Here is a tiny trained network, its code and every weight. The questions are about switching its units off for an input and a class, where a switched-off unit gives its printed mean instead of its output.

import numpy as np


def w(rows, s, z=0):
    codes = np.array(rows[::2]) - 128.0
    scale = np.full(codes.shape[1], s)
    scale[-1] = z or s
    return codes * scale


def norm(h):
    return h / np.sqrt((h * h).mean(-1, keepdims=True) + 1e-5)


def f(y):
    return np.maximum(y, 0)


def log_softmax(a):
    a = a - a.max(-1, keepdims=True)
    return a - np.log(np.exp(a).sum(-1, keepdims=True))


def net(x, mask):
    res = np.array(x, float).reshape(1, 4) / 4 @ E
    u = 0
    for l in range(3):
        y = f(norm(res) @ A[l][:, :-1].T + A[l][:, -1])
        res = res + np.where(mask[u : u + 13], y, B[l][:, -1]) @ B[l][:, :-1]
        u += 13
    return log_softmax(norm(res)[-1] @ U[:, :-1].T + U[:, -1])


A, B = {}, {}
E = w([
[128,80,198,118],'x0',
[120,150,127,2],'x1',
[143,146,215,106],'x2',
[27,114,156,150],'x3',
],0.0066)
A[0] = w([
[132,139,206,93,171],'0.n1',
[124,79,69,54,113],'0.n2',
[226,83,214,110,11],'0.n3',
[69,152,195,57,89],'0.n4',
[86,115,145,154,92],'0.n5',
[120,112,157,148,86],'0.n6',
[181,128,189,120,144],'0.n7',
[77,86,161,110,50],'0.n8',
[189,243,121,180,17],'0.n9',
[118,98,244,68,101],'0.n10',
[72,182,175,56,1],'0.n11',
[30,66,202,165,157],'0.n12',
[93,58,245,113,8],'0.n13',
],0.011,0.004)
B[0] = w([
[124,122,213,134,221],'0.n1',
[88,47,85,70,204],'0.n2',
[247,121,169,118,194],'0.n3',
[56,175,168,76,223],'0.n4',
[88,109,99,168,162],'0.n5',
[116,116,111,91,151],'0.n6',
[168,134,196,132,197],'0.n7',
[167,141,186,146,163],'0.n8',
[109,186,122,222,183],'0.n9',
[69,18,203,103,241],'0.n10',
[95,252,160,60,191],'0.n11',
[41,51,109,194,254],'0.n12',
[40,37,224,189,208],'0.n13',
],0.019,0.0059)
A[1] = w([
[248,119,132,108,25],'1.n1',
[190,131,132,151,142],'1.n2',
[146,126,133,131,78],'1.n3',
[138,152,111,138,90],'1.n4',
[216,130,131,110,61],'1.n5',
[210,148,175,161,92],'1.n6',
[215,222,96,167,47],'1.n7',
[144,134,77,123,107],'1.n8',
[158,192,175,54,108],'1.n9',
[211,129,139,104,28],'1.n10',
[172,95,3,62,2],'1.n11',
[135,124,128,126,91],'1.n12',
[153,102,157,69,112],'1.n13',
],0.016,0.0044)
B[1] = w([
[163,10,163,123,174],'1.n1',
[134,79,129,193,196],'1.n2',
[113,115,127,109,134],'1.n3',
[133,155,112,132,157],'1.n4',
[160,60,158,107,162],'1.n5',
[164,62,69,119,233],'1.n6',
[137,215,171,217,255],'1.n7',
[164,139,104,120,176],'1.n8',
[87,101,47,55,251],'1.n9',
[152,56,147,93,160],'1.n10',
[230,135,4,110,236],'1.n11',
[125,127,136,130,128],'1.n12',
[116,153,76,180,255],'1.n13',
],0.03,0.0037)
A[2] = w([
[118,154,104,162,66],'2.n1',
[151,142,182,163,92],'2.n2',
[142,120,130,144,74],'2.n3',
[174,85,114,111,38],'2.n4',
[113,117,42,195,121],'2.n5',
[184,208,146,190,135],'2.n6',
[80,156,90,208,62],'2.n7',
[100,87,140,70,161],'2.n8',
[151,156,252,158,2],'2.n9',
[84,199,96,54,104],'2.n10',
[52,82,128,164,157],'2.n11',
[125,170,147,56,110],'2.n12',
[132,140,133,123,91],'2.n13',
],0.019,0.0037)
B[2] = w([
[104,74,155,135,154],'2.n1',
[52,134,89,113,164],'2.n2',
[119,122,154,153,137],'2.n3',
[187,98,136,194,160],'2.n4',
[189,209,192,74,224],'2.n5',
[68,85,58,244,192],'2.n6',
[172,209,179,213,202],'2.n7',
[98,72,104,244,211],'2.n8',
[27,115,213,24,178],'2.n9',
[36,139,10,166,179],'2.n10',
[184,195,145,3,254],'2.n11',
[110,122,30,144,158],'2.n12',
[130,125,133,122,128],'2.n13',
],0.028,0.011)
U = w([
[176,240,206,81,152],'0',
[221,159,30,104,121],'1',
[85,164,134,118,1],'2',
[15,110,27,103,143],'3',
[116,183,138,252,141],'4',
[183,12,146,160,156],'5',
[26,75,232,55,161],'6',
],0.018,0.0084)

Each question gives the input, the list of numbers given to net, and the class t.
The units are the neurons (one row each of A and B). Each row of codes is followed by its name. A weight is (code - 128) times the scale printed after its matrix; where a second scale follows, it is the last column's (A, B and U).
mask holds one flag per neuron, layer by layer. A switched-off neuron (its flag False) gives its mean, the last column of its row in B, instead of its output. The means were averaged over made-up inputs and are rounded, as every weight is.
A unit's drop is (log p(t) with every unit on - log p(t) with that unit switched off) / (log p(t) with every unit on - log p(t) with every unit switched off).
The circuit of an input: a set's keep is (log p(t) with only the set's units on - log p(t) with every unit switched off) / (log p(t) with every unit on - log p(t) with every unit switched off). Starting from the 12 units with the biggest drops (on a tie, the unit counted first), units are removed one at a time, each time the one whose removal leaves the highest keep (on an exact tie, the one counted first), for as long as the keep stays at least 0.8.
units of the circuit, in order: the units of the circuit, biggest drop first
top k neurons: the k neurons with the biggest drops, biggest first
k most important neurons of layer l: the k neurons of layer l with the biggest drops, biggest first
drop of u: that unit's drop, to one decimal
input [7,-1,-6,5], class 0: units of the circuit, in order -> 2.n11
input [3,-3,0,6], class 6: units of the circuit, in order -> 0.n13, 2.n11, 2.n5
input [6,-7,1,8], class 6: units of the circuit, in order -> 0.n13, 2.n11
input [8,-1,-7,-3], class 5: top 2 neurons -> 0.n13, 0.n10
input [3,-1,3,-3], class 5: top 2 neurons -> 0.n3, 1.n6
input [0,8,8,0], class 3: top 2 neurons -> 1.n9, 0.n11
input [3,5,-1,1], class 3: top 2 neurons -> 0.n11, 0.n4
input [-6,0,-4,2], class 1: top 3 neurons -> 0.n13, 0.n12, 0.n10
input [4,-5,-6,-8], class 5: top 2 neurons -> 0.n12, 1.n1
input [3,-4,1,3], class 6: top 2 neurons -> 0.n13, 1.n11
input [-1,-1,-7,-8], class 1: top 2 neurons -> 1.n11, 0.n2
input [0,3,5,-2], class 3: top 3 neurons -> 1.n9, 0.n11, 0.n12
input [6,8,-3,1], class 3: 3 most important neurons of layer 0 -> 0.n11, 0.n4, 0.n12
input [3,4,-6,-8], class 1: top 2 neurons -> 1.n11, 0.n2
input [-8,4,3,-1], class 3: top neuron -> 0.n12
input [5,-8,8,-7], class 5: top 2 neurons -> 0.n3, 1.n6
input [4,3,-8,2], class 1: top 2 neurons -> 0.n2, 0.n13
input [8,6,3,-8], class 5: 2 most important neurons of layer 0 -> 0.n3, 0.n12
input [4,6,-7,-2], class 1: drop of 1.n11 -> 0.1
input [1,-3,3,6], class 6: drop of 0.n13 -> 0.1
input [-2,3,8,-6], class 5: drop of 0.n3 -> 0.4
input [-1,2,1,2], class 3: most important neuron of layer 2 -> 2.n10
